Below is a small trained network, with its code and all its weights. Each question gives an input and a class and asks what happens when units are switched off, that is, made to give their printed mean instead of their output.

import numpy as np


def w(rows, s, z=0):
    codes = np.array(rows[::2]) - 128.0
    scale = np.full(codes.shape[1], s)
    scale[-1] = z or s
    return codes * scale


def norm(h):
    return h / np.sqrt((h * h).mean(-1, keepdims=True) + 1e-5)


def f(y):
    return np.maximum(y, 0)


def log_softmax(a):
    a = a - a.max(-1, keepdims=True)
    return a - np.log(np.exp(a).sum(-1, keepdims=True))


def net(x, mask):
    res = np.array(x, float).reshape(1, 8) / 4 @ E
    u = 0
    for l in range(4):
        y = f(norm(res) @ A[l][:, :-1].T + A[l][:, -1])
        res = res + np.where(mask[u : u + 10], y, B[l][:, -1]) @ B[l][:, :-1]
        u += 10
    return log_softmax(norm(res)[-1] @ U[:, :-1].T + U[:, -1])


A, B = {}, {}
E = w([
[115,114,168,16,235,84,20],'x0',
[58,140,150,121,52,103,86],'x1',
[126,125,129,126,127,138,124],'x2',
[129,126,134,127,127,136,132],'x3',
[128,127,130,128,130,128,130],'x4',
[130,125,130,130,127,133,129],'x5',
[40,205,118,44,159,172,229],'x6',
[47,5,57,136,145,97,155],'x7',
],0.0019)
A[0] = w([
[194,120,149,116,234,180,150,118],'L0N0',
[20,193,166,143,57,63,96,25],'L0N1',
[203,104,81,137,208,147,197,11],'L0N2',
[213,163,92,167,236,104,187,3],'L0N3',
[57,69,93,72,139,138,204,88],'L0N4',
[31,121,147,144,38,47,81,40],'L0N5',
[117,140,79,189,79,217,150,3],'L0N6',
[63,2,75,119,97,71,126,128],'L0N7',
[77,176,208,99,31,47,126,20],'L0N8',
[241,212,191,139,91,60,115,23],'L0N9',
],0.0029,0.0017)
B[0] = w([
[97,109,159,99,86,142,87,204],'L0N0',
[215,59,123,44,115,241,145,176],'L0N1',
[145,44,159,84,70,225,100,162],'L0N2',
[160,40,147,48,58,252,113,163],'L0N3',
[148,177,115,184,165,134,81,202],'L0N4',
[206,58,119,75,131,223,154,186],'L0N5',
[125,134,194,144,83,53,133,168],'L0N6',
[124,165,115,184,195,182,83,252],'L0N7',
[190,75,107,98,151,226,110,168],'L0N8',
[18,187,109,196,174,191,73,203],'L0N9',
],0.0039,0.0022)
A[1] = w([
[201,234,184,154,142,132,126,57],'L1N0',
[83,86,202,165,108,118,30,121],'L1N1',
[29,244,197,54,117,154,188,96],'L1N2',
[201,113,175,243,37,118,69,122],'L1N3',
[1,179,162,110,77,91,124,81],'L1N4',
[76,130,184,63,71,146,172,81],'L1N5',
[173,191,59,228,32,116,251,83],'L1N6',
[14,128,114,55,133,156,215,90],'L1N7',
[199,175,164,133,76,170,151,106],'L1N8',
[149,208,15,34,155,22,219,3],'L1N9',
],0.0026,0.0038)
B[1] = w([
[41,124,163,121,108,219,27,150],'L1N0',
[185,130,71,120,129,107,159,223],'L1N1',
[239,174,93,185,158,96,108,198],'L1N2',
[192,150,60,135,147,102,152,252],'L1N3',
[232,112,104,142,115,139,111,135],'L1N4',
[148,130,81,112,135,103,138,145],'L1N5',
[91,136,242,78,71,61,146,200],'L1N6',
[200,150,110,153,133,151,140,172],'L1N7',
[87,103,143,88,132,109,138,184],'L1N8',
[166,223,225,136,3,100,8,129],'L1N9',
],0.0038,0.0021)
A[2] = w([
[154,95,54,213,129,52,106,126],'L2N0',
[80,129,181,83,169,33,88,42],'L2N1',
[123,113,182,71,186,28,91,59],'L2N2',
[105,189,58,65,149,149,252,138],'L2N3',
[127,150,166,29,147,62,87,59],'L2N4',
[122,240,203,124,101,188,124,125],'L2N5',
[105,18,33,173,150,93,203,95],'L2N6',
[179,137,190,99,103,194,147,132],'L2N7',
[17,61,65,143,146,80,147,5],'L2N8',
[100,197,118,66,143,122,221,76],'L2N9',
],0.0035,0.0022)
B[2] = w([
[158,200,117,64,187,101,118,240],'L2N0',
[98,126,198,89,94,71,206,167],'L2N1',
[106,143,191,125,83,98,225,197],'L2N2',
[254,97,140,144,144,66,12,207],'L2N3',
[133,97,224,79,79,68,215,199],'L2N4',
[46,124,109,174,209,140,63,251],'L2N5',
[77,158,222,142,143,174,43,223],'L2N6',
[79,57,87,127,123,124,132,242],'L2N7',
[51,182,214,204,199,210,22,147],'L2N8',
[206,80,115,186,130,83,54,169],'L2N9',
],0.004,0.0021)
A[3] = w([
[87,135,219,123,63,4,221,142],'L3N0',
[155,217,176,98,90,154,99,29],'L3N1',
[232,202,8,107,173,47,143,77],'L3N2',
[174,27,126,38,79,244,148,70],'L3N3',
[165,61,160,41,73,161,132,166],'L3N4',
[82,126,242,177,66,25,222,105],'L3N5',
[15,87,86,167,226,196,116,79],'L3N6',
[123,153,124,191,195,108,4,155],'L3N7',
[175,170,118,253,9,180,145,170],'L3N8',
[135,172,196,49,220,120,76,253],'L3N9',
],0.0032,0.0021)
B[3] = w([
[57,172,168,42,151,2,238,164],'L3N0',
[76,111,176,161,216,198,58,138],'L3N1',
[198,113,64,167,128,4,125,161],'L3N2',
[126,107,2,102,9,178,141,174],'L3N3',
[124,120,75,121,25,139,194,175],'L3N4',
[81,156,145,33,151,44,187,159],'L3N5',
[99,246,141,124,64,167,105,172],'L3N6',
[94,198,95,118,111,123,222,240],'L3N7',
[75,42,173,33,178,120,134,186],'L3N8',
[101,90,130,179,68,149,171,253],'L3N9',
],0.0041,0.005)
U = w([
[16,243,176,230,229,235,18,116],'0',
[181,23,60,50,35,248,132,68],'1',
[54,79,245,39,120,2,237,28],'2',
[101,195,32,155,82,97,201,253],'3',
[249,167,42,213,213,19,62,29],'4',
],0.0059,0.0047)

Each question gives the input, the list of numbers given to net, and the class t.
The units are the neurons (one row each of A and B). Each row of codes is followed by its name. A weight is (code - 128) times the scale printed after its matrix; where a second scale follows, it is the last column's (A, B and U).
mask holds one flag per neuron, layer by layer. A switched-off neuron (its flag False) gives its mean, the last column of its row in B, instead of its output. The means were averaged over made-up inputs and are rounded, as every weight is.
A unit's drop is (log p(t) with every unit on - log p(t) with that unit switched off) / (log p(t) with every unit on - log p(t) with every unit switched off).
The circuit of an input: a set's keep is (log p(t) with only the set's units on - log p(t) with every unit switched off) / (log p(t) with every unit on - log p(t) with every unit switched off). Starting from the 12 units with the biggest drops (on a tie, the unit counted first), units are removed one at a time, each time the one whose removal leaves the highest keep (on an exact tie, the one counted first), for as long as the keep stays at least 0.8.
circuit, biggest first: the units of the circuit, biggest drop first
unit that matters most: the unit with the biggest drop
k most important neurons: the k neurons with the biggest drops, biggest first
k most important neurons of layer l: the k neurons of layer l with the biggest drops, biggest first
input [5,6,1,-6,-7,7,-5,-1], class 1: unit that matters most : L0N5
input [-4,1,-6,-2,3,-4,-8,7], class 4: circuit, biggest first : L2N0, L3N9
input [0,8,4,-4,0,8,7,7], class 1: circuit, biggest first : L0N1, L0N5, L2N3
input [-4,-2,2,-7,4,-8,5,-3], class 4: circuit, biggest first : L2N3, L2N9
input [2,8,2,-4,-1,8,8,7], class 1: circuit, biggest first : L0N1, L1N7, L2N3
input [-3,8,3,0,5,3,-8,-2], class 1: circuit, biggest first : L0N5, L3N8
input [-6,0,1,-3,-5,-8,4,7], class 0: circuit, biggest first : L2N8, L2N6
input [-7,8,-8,2,8,8,0,3], class 1: circuit, biggest first : L0N5, L0N1, L3N7
input [-7,5,7,-3,3,-4,-6,6], class 2: 2 most important neurons of layer 3 : L3N8, L3N3
input [-8,5,-2,-3,-3,-4,-7,-7], class 2: 2 most important neurons of layer 1 : L1N6, L1N8
input [3,2,-2,-3,2,1,-5,-7], class 0: 2 most important neurons : L0N9, L1N0
input [8,6,5,-8,-2,5,-7,-4], class 2: 2 most important neurons : L2N4, L2N2
input [-5,-6,-1,6,-6,-3,1,1], class 1: circuit, biggest first : L0N2, L3N7
input [-1,2,-7,-5,0,-3,5,-8], class 0: most important neuron : L1N0
input [-5,4,-6,-2,7,-2,7,-6], class 4: 3 most important neurons of layer 2 : L2N3, L2N9, L2N6
input [-3,7,-4,7,-1,-6,-8,-8], class 0: 2 most important neurons of layer 1 : L1N0, L1N2
input [-8,7,1,8,5,-3,2,6], class 2: 2 most important neurons : L1N6, L0N6
input [4,2,6,8,-8,-4,-7,5], class 4: 4 most important neurons : L2N0, L1N1, L2N5, L0N9
input [-6,-4,6,-5,-4,8,8,-4], class 4: 3 most important neurons : L2N3, L1N2, L2N9
input [-7,1,-4,8,-7,4,-7,-8], class 0: unit that matters most : L0N9
input [6,6,-4,-4,8,-3,7,3], class 4: 2 most important neurons of layer 2 : L2N3, L2N6
input [-8,5,8,-3,0,5,7,2], class 2: 3 most important neurons : L1N6, L3N8, L0N6
input [0,2,4,-4,7,2,5,4], class 4: 3 most important neurons of layer 1 : L1N7, L1N0, L1N2
input [-7,-6,-2,6,-5,-1,5,3], class 2: 2 most important neurons : L1N6, L0N6
input [-8,-6,4,3,-6,0,0,-6], class 2: 3 most important neurons : L1N6, L0N7, L0N6
input [-7,-5,-6,6,-7,-7,5,-6], class 2: 3 most important neurons of layer 3 : L3N8, L3N6, L3N7
input [-4,-2,-1,8,-2,6,-3,7], class 0: unit that matters most : L2N6
input [8,-4,-7,4,-1,5,-2,-6], class 2: 2 most important neurons of layer 0 : L0N7, L0N4
input [-2,6,-4,2,0,-3,5,-5], class 1: 3 most important neurons : L0N1, L0N8, L0N7
input [-8,4,-2,2,0,-4,7,2], class 2: 2 most important neurons : L1N6, L3N8
